Below are the code and all the weights of a small trained network. Each question names an input and a class and asks about switching units off, where a switched-off unit gives its printed mean instead of its output.

import numpy as np


def w(rows, s, z=0):
    codes = np.array(rows[::2]) - 128.0
    scale = np.full(codes.shape[1], s)
    scale[-1] = z or s
    return codes * scale


def f(y):
    return np.maximum(y, 0)


def log_softmax(a):
    a = a - a.max(-1, keepdims=True)
    return a - np.log(np.exp(a).sum(-1, keepdims=True))


def net(x, mask):
    res = np.array(x, float).reshape(1, 8) / 4 @ E
    y = f(res @ A[0][:, :-1].T + A[0][:, -1])
    res = res + np.where(mask, y, B[0][:, -1]) @ B[0][:, :-1]
    return log_softmax(res[-1] @ U[:, :-1].T + U[:, -1])


A, B = {}, {}
E = w([
[232,157,54,170,137,191,147,152,119,183,160,204],'x0',
[137,115,161,71,53,166,67,121,191,203,177,109],'x1',
[102,99,160,219,104,106,58,131,158,108,124,223],'x2',
[47,132,81,175,178,158,140,153,214,174,139,104],'x3',
[135,119,181,156,106,254,168,110,142,105,56,120],'x4',
[187,174,147,171,171,125,111,66,211,60,193,89],'x5',
[127,124,127,133,127,130,130,122,126,130,131,126],'x6',
[130,211,106,175,54,62,146,76,152,176,63,111],'x7',
],0.0067)
A[0] = w([
[121,137,105,97,135,116,160,116,97,181,124,87,198],'neuron 0',
[120,70,149,114,174,162,115,160,120,84,175,130,43],'neuron 1',
[111,199,112,158,68,112,143,87,141,157,48,148,91],'neuron 2',
[134,124,159,191,123,119,83,100,150,101,148,148,160],'neuron 3',
[101,140,84,98,133,27,87,147,126,167,226,160,132],'neuron 4',
[126,95,151,181,125,127,103,150,147,109,131,184,74],'neuron 5',
[135,114,171,67,43,137,66,119,183,230,182,106,123],'neuron 6',
[136,203,101,170,69,85,155,80,145,163,63,111,62],'neuron 7',
[120,105,121,175,110,117,93,152,118,136,110,219,126],'neuron 8',
[102,123,98,190,189,92,190,148,68,54,75,147,111],'neuron 9',
[36,112,178,105,108,80,113,119,111,92,100,65,69],'neuron 10',
[76,153,123,139,184,134,112,134,174,138,157,125,122],'neuron 11',
[127,126,138,150,129,118,72,98,174,112,139,175,128],'neuron 12',
[208,153,69,145,156,170,136,176,117,195,151,196,80],'neuron 13',
[112,119,141,160,135,78,82,127,137,122,149,186,150],'neuron 14',
[119,154,105,141,187,70,151,131,101,104,127,158,156],'neuron 15',
[113,61,125,88,183,197,118,167,115,95,159,164,96],'neuron 16',
[111,120,135,174,114,121,80,131,133,126,137,196,220],'neuron 17',
[88,122,96,151,147,136,144,141,172,146,138,119,254],'neuron 18',
[77,127,83,159,171,143,122,169,175,168,110,93,56],'neuron 19',
[199,124,161,98,116,131,122,89,92,80,141,153,171],'neuron 20',
[96,144,115,142,162,132,150,127,196,131,129,128,101],'neuron 21',
[106,128,164,192,124,119,82,136,135,122,143,182,56],'neuron 22',
[74,112,105,152,143,129,151,159,174,137,122,92,70],'neuron 23',
[191,151,69,169,148,151,151,137,102,146,140,188,89],'neuron 24',
[189,137,183,102,56,87,123,119,75,87,124,167,79],'neuron 25',
[145,159,117,99,138,132,177,136,114,138,152,74,231],'neuron 26',
[121,160,101,159,168,106,159,131,93,88,75,135,90],'neuron 27',
[131,96,186,163,118,254,173,129,139,107,62,136,168],'neuron 28',
[114,77,140,110,163,170,120,150,104,111,163,162,73],'neuron 29',
[156,72,155,112,155,175,126,195,126,90,162,142,90],'neuron 30',
[111,117,158,198,96,124,86,115,138,104,142,188,49],'neuron 31',
[200,154,83,170,101,180,141,146,124,166,166,174,64],'neuron 32',
[67,121,84,139,144,139,122,132,149,160,113,131,198],'neuron 33',
[172,159,84,104,134,152,166,137,127,152,144,142,100],'neuron 34',
[166,186,82,77,150,140,168,110,120,138,176,49,101],'neuron 35',
[65,117,177,104,138,111,121,101,138,82,118,87,42],'neuron 36',
[121,144,85,134,168,113,160,114,91,94,116,125,84],'neuron 37',
[158,93,131,138,190,148,99,92,163,68,203,100,123],'neuron 38',
[162,146,125,156,126,153,115,100,189,60,164,110,66],'neuron 39',
[58,64,98,100,85,136,126,219,51,184,71,196,77],'neuron 40',
[128,103,77,101,177,44,107,170,100,149,181,142,105],'neuron 41',
[183,117,160,68,89,93,105,127,59,84,100,111,131],'neuron 42',
[169,164,155,135,125,128,116,77,151,61,166,115,76],'neuron 43',
[176,123,154,128,95,105,103,83,98,91,127,144,162],'neuron 44',
[137,193,133,164,76,91,144,82,138,186,86,116,57],'neuron 45',
[177,175,131,167,156,104,127,75,186,73,177,116,65],'neuron 46',
],0.0075,0.0073)
B[0] = w([
[180,98,140,131,118,148,154,145,137,99,53,64,212],'neuron 0',
[50,201,42,76,176,70,59,177,76,143,227,92,160],'neuron 1',
[94,182,80,83,155,75,49,174,38,108,201,61,183],'neuron 2',
[160,123,126,113,127,132,158,155,120,105,67,46,193],'neuron 3',
[94,207,196,204,43,163,184,23,61,46,130,131,210],'neuron 4',
[86,79,71,59,170,171,183,134,102,99,141,76,156],'neuron 5',
[196,46,65,164,55,244,39,162,224,49,180,193,229],'neuron 6',
[60,182,61,86,176,66,33,192,46,124,228,97,179],'neuron 7',
[135,90,111,80,166,157,188,126,96,114,73,31,187],'neuron 8',
[199,55,71,123,32,206,46,184,223,69,171,208,213],'neuron 9',
[28,57,231,55,220,20,89,80,222,73,66,225,183],'neuron 10',
[170,106,104,183,164,160,138,93,115,205,151,161,171],'neuron 11',
[131,104,104,98,131,171,165,148,121,96,88,68,175],'neuron 12',
[19,84,221,75,202,31,87,58,192,71,85,187,204],'neuron 13',
[143,106,143,113,132,167,161,106,124,111,76,48,185],'neuron 14',
[188,110,135,163,64,191,75,128,155,109,135,145,192],'neuron 15',
[114,205,66,108,133,74,36,158,56,131,188,78,197],'neuron 16',
[183,61,121,121,151,166,154,130,102,100,69,26,229],'neuron 17',
[243,101,172,210,171,108,78,142,83,194,86,106,248],'neuron 18',
[104,121,92,178,217,156,230,61,90,226,214,218,159],'neuron 19',
[162,106,106,228,206,115,122,122,106,200,129,139,209],'neuron 20',
[158,104,114,172,172,105,163,126,106,190,166,174,159],'neuron 21',
[55,77,80,42,158,202,215,126,118,105,114,77,154],'neuron 22',
[136,98,110,173,194,132,181,94,136,219,173,198,152],'neuron 23',
[68,89,202,69,180,68,88,86,204,91,98,163,188],'neuron 24',
[129,70,76,197,223,150,175,92,107,247,187,198,176],'neuron 25',
[166,65,155,113,153,188,149,139,109,79,52,38,238],'neuron 26',
[163,86,77,117,81,208,71,164,195,99,172,164,170],'neuron 27',
[122,227,197,212,19,126,154,2,57,52,162,137,254],'neuron 28',
[94,179,80,102,140,74,62,184,76,123,183,79,163],'neuron 29',
[91,196,83,106,163,68,47,145,73,128,173,78,180],'neuron 30',
[40,63,52,18,178,186,244,150,93,106,154,72,157],'neuron 31',
[30,95,228,82,199,42,91,71,204,61,74,210,187],'neuron 32',
[209,116,159,164,165,115,140,116,88,201,125,141,207],'neuron 33',
[72,64,158,95,167,112,115,104,168,89,97,118,166],'neuron 34',
[87,65,86,59,142,196,215,136,98,90,91,45,191],'neuron 35',
[46,103,173,57,192,40,105,78,219,82,122,234,154],'neuron 36',
[131,72,84,111,95,201,121,145,181,103,167,166,155],'neuron 37',
[167,187,142,93,49,66,155,217,108,181,65,161,203],'neuron 38',
[137,207,143,82,71,66,176,201,147,174,103,195,169],'neuron 39',
[206,231,165,66,39,58,245,245,181,209,61,178,219],'neuron 40',
[81,225,165,197,32,151,154,23,76,76,152,116,186],'neuron 41',
[157,88,117,207,228,161,171,101,112,226,159,164,198],'neuron 42',
[141,156,113,84,93,91,181,198,139,188,94,200,170],'neuron 43',
[184,101,133,194,193,142,142,117,104,201,149,148,192],'neuron 44',
[70,191,38,75,167,48,40,188,51,103,235,95,167],'neuron 45',
[154,193,144,55,39,81,198,240,161,208,84,195,185],'neuron 46',
],0.0055,0.0079)
U = w([
[16,78,210,60,200,29,101,77,219,82,101,205,72],'0',
[75,210,39,81,163,59,45,193,53,132,255,74,72],'1',
[178,106,160,167,130,115,113,146,109,138,91,90,246],'2',
[154,200,142,67,39,84,236,232,152,207,90,188,89],'3',
[105,59,86,62,154,201,236,123,105,94,98,21,42],'4',
[149,90,108,219,217,144,176,89,105,245,209,192,54],'5',
[158,67,72,142,35,226,46,162,222,73,200,188,107],'6',
[85,232,188,205,25,148,186,10,68,54,165,138,116],'7',
],0.0086,0.012)

Each question gives the input, the list of numbers given to net, and the class t.
The units are the neurons (one row each of A and B). Each row of codes is followed by its name. A weight is (code - 128) times the scale printed after its matrix; where a second scale follows, it is the last column's (A, B and U).
mask holds one flag per neuron, in row order. A switched-off neuron (its flag False) gives its mean, the last column of its row in B, instead of its output. The means were averaged over made-up inputs and are rounded, as every weight is.
A unit's drop is (log p(t) with every unit on - log p(t) with that unit switched off) / (log p(t) with every unit on - log p(t) with every unit switched off).
The circuit of an input: a set's keep is (log p(t) with only the set's units on - log p(t) with every unit switched off) / (log p(t) with every unit on - log p(t) with every unit switched off). Starting from the 12 units with the biggest drops (on a tie, the unit counted first), units are removed one at a time, each time the one whose removal leaves the highest keep (on an exact tie, the one counted first), for as long as the keep stays at least 0.8.
units of the circuit, in order: the units of the circuit, biggest drop first
most important unit: the unit with the biggest drop
top k neurons: the k neurons with the biggest drops, biggest first
input [-2,7,7,-1,-5,5,4,8], class 1: most important unit -> neuron 45
input [2,-1,8,8,2,-4,-6,7], class 4: top 2 neurons -> [neuron 8; neuron 17]
input [3,-1,5,-7,-8,7,1,-6], class 7: top 3 neurons -> [neuron 4; neuron 41; neuron 40]
input [3,0,-6,6,1,7,-1,-3], class 3: top 3 neurons -> [neuron 38; neuron 46; neuron 39]
input [3,-1,-6,-1,-1,6,2,-4], class 3: units of the circuit, in order -> [neuron 38; neuron 46]
input [-1,4,1,-1,-3,3,-3,3], class 6: top 2 neurons -> [neuron 6; neuron 28]
input [7,7,5,4,-5,-2,3,8], class 1: top 4 neurons -> [neuron 45; neuron 7; neuron 2; neuron 10]
input [8,-3,-8,6,-7,-6,-2,7], class 0: top 3 neurons -> [neuron 13; neuron 24; neuron 32]
input [-5,-8,-7,4,-7,-2,-5,-5], class 6: units of the circuit, in order -> [neuron 9; neuron 15]
input [8,-3,2,-2,7,2,0,-5], class 0: units of the circuit, in order -> [neuron 13; neuron 32]
input [-8,0,-2,-7,-7,1,-1,0], class 0: top 3 neurons -> [neuron 10; neuron 36; neuron 28]
input [-5,2,6,1,-2,-6,-2,6], class 1: top 4 neurons -> [neuron 2; neuron 45; neuron 7; neuron 26]
input [2,-8,-4,6,3,4,-1,1], class 6: units of the circuit, in order -> [neuron 9; neuron 27]
input [-2,-6,1,8,-8,1,5,-4], class 5: most important unit -> neuron 28
input [-3,-5,-1,-1,5,-1,-3,6], class 1: units of the circuit, in order -> [neuron 7; neuron 2]
input [8,-3,4,-6,-1,-8,6,3], class 0: units of the circuit, in order -> [neuron 13; neuron 24]
input [-1,2,3,7,4,-3,3,-6], class 5: units of the circuit, in order -> [neuron 19; neuron 23]
input [0,7,-3,2,4,-2,4,7], class 1: units of the circuit, in order -> [neuron 45; neuron 7]
input [7,-5,3,5,-3,8,5,4], class 3: top 2 neurons -> [neuron 46; neuron 39]
input [-8,-3,-1,-1,-4,7,5,5], class 0: units of the circuit, in order -> [neuron 10]
input [1,8,-8,2,-3,-2,6,2], class 4: top 2 neurons -> [neuron 35; neuron 9]
input [4,3,1,-8,-1,0,3,-6], class 5: units of the circuit, in order -> [neuron 25; neuron 42]
input [-7,7,8,5,0,-6,-3,-5], class 4: top 2 neurons -> [neuron 17; neuron 13]
input [-8,5,-7,-2,-2,-8,2,5], class 0: top 2 neurons -> [neuron 10; neuron 36]
input [-6,2,0,-3,-4,-1,1,-5], class 0: top 2 neurons -> [neuron 10; neuron 36]
